Here is a tiny trained network, its code and every weight. The questions are about switching its units off for an input and a class, where a switched-off unit gives its printed mean instead of its output.

import numpy as np


def w(rows, s, z=0):
    codes = np.array(rows[::2]) - 128.0
    scale = np.full(codes.shape[1], s)
    scale[-1] = z or s
    return codes * scale


def f(y):
    return np.maximum(y, 0)


def log_softmax(a):
    a = a - a.max(-1, keepdims=True)
    return a - np.log(np.exp(a).sum(-1, keepdims=True))


def net(x, mask):
    res = np.array(x, float).reshape(1, 3) / 4 @ E
    y = f(res @ A[0][:, :-1].T + A[0][:, -1])
    res = res + np.where(mask, y, B[0][:, -1]) @ B[0][:, :-1]
    return log_softmax(res[-1] @ U[:, :-1].T + U[:, -1])


A, B = {}, {}
E = w([
[241,169,85,82,141,70,225],'x0',
[33,151,39,191,219,48,122],'x1',
[70,254,223,173,48,36,137],'x2',
],0.0061)
A[0] = w([
[182,167,99,93,161,66,229,88],'N0',
[70,154,84,165,197,96,150,4],'N1',
[101,155,92,168,153,94,129,48],'N2',
[70,87,140,152,122,167,65,74],'N3',
[89,161,90,159,178,58,142,29],'N4',
[60,124,167,171,123,185,65,75],'N5',
[163,116,187,80,64,147,145,68],'N6',
[202,152,117,110,148,77,222,25],'N7',
[95,144,72,168,155,83,149,89],'N8',
[153,120,192,66,61,176,136,32],'N9',
[76,101,165,159,141,142,83,48],'N10',
[63,85,169,179,129,177,60,157],'N11',
[176,118,177,100,78,149,153,31],'N12',
[88,214,198,149,76,84,141,33],'N13',
[167,122,172,94,71,168,149,57],'N14',
[182,153,115,136,148,95,236,111],'N15',
[146,2,55,82,200,204,110,109],'N16',
[166,106,184,78,48,180,156,70],'N17',
[95,217,226,173,79,73,136,55],'N18',
[175,127,214,92,65,156,140,28],'N19',
],0.0064,0.0017)
B[0] = w([
[79,27,142,43,3,96,109,216],'N0',
[80,119,53,144,112,190,81,182],'N1',
[83,124,57,157,147,189,94,167],'N2',
[137,47,168,84,51,86,162,184],'N3',
[44,108,16,165,164,186,84,187],'N4',
[127,53,195,72,39,113,151,194],'N5',
[36,141,61,157,186,188,78,195],'N6',
[105,27,118,83,66,107,136,202],'N7',
[65,140,56,140,157,183,55,180],'N8',
[69,129,47,145,167,172,86,197],'N9',
[100,29,154,62,46,103,135,169],'N10',
[115,89,189,72,43,69,158,211],'N11',
[78,116,66,149,139,193,69,182],'N12',
[198,146,123,209,129,208,232,227],'N13',
[62,120,33,141,182,170,75,188],'N14',
[87,29,182,57,36,85,133,203],'N15',
[250,163,160,241,140,210,253,254],'N16',
[70,125,52,141,199,175,83,210],'N17',
[214,157,132,203,109,191,225,248],'N18',
[81,122,51,169,163,185,81,202],'N19',
],0.0052,0.0056)
U = w([
[192,138,133,211,139,157,224,78],'0',
[72,127,71,137,174,147,12,77],'1',
[113,74,157,21,55,98,123,90],'2',
[156,161,165,100,173,103,95,253],'3',
],0.011,0.0059)

Each question gives the input, the list of numbers given to net, and the class t.
The units are the neurons (one row each of A and B). Each row of codes is followed by its name. A weight is (code - 128) times the scale printed after its matrix; where a second scale follows, it is the last column's (A, B and U).
mask holds one flag per neuron, in row order. A switched-off neuron (its flag False) gives its mean, the last column of its row in B, instead of its output. The means were averaged over made-up inputs and are rounded, as every weight is.
A unit's drop is (log p(t) with every unit on - log p(t) with that unit switched off) / (log p(t) with every unit on - log p(t) with every unit switched off).
The circuit of an input: a set's keep is (log p(t) with only the set's units on - log p(t) with every unit switched off) / (log p(t) with every unit on - log p(t) with every unit switched off). Starting from the 12 units with the biggest drops (on a tie, the unit counted first), units are removed one at a time, each time the one whose removal leaves the highest keep (on an exact tie, the one counted first), for as long as the keep stays at least 0.8.
units of the circuit, in order: the units of the circuit, biggest drop first
top k neurons: the k neurons with the biggest drops, biggest first
drop of u: that unit's drop, to one decimal
input [-1,-1,-4], class 0: top neuron	(N16)
input [6,-2,3], class 2: units of the circuit, in order	(N0, N16)
input [-1,0,1], class 3: top 2 neurons	(N16, N0)
input [-7,-3,-5], class 2: units of the circuit, in order	(N11, N3)
input [7,-4,-3], class 2: top 2 neurons	(N0, N15)
input [-1,-3,6], class 0: top 2 neurons	(N18, N13)
input [2,-1,-2], class 3: top 2 neurons	(N18, N13)
input [7,-5,5], class 2: top 4 neurons	(N0, N15, N16, N7)
input [0,4,-5], class 0: drop of N16	1.0
input [7,0,-6], class 2: drop of N13	0.4
input [-6,2,8], class 0: drop of N6	0.0
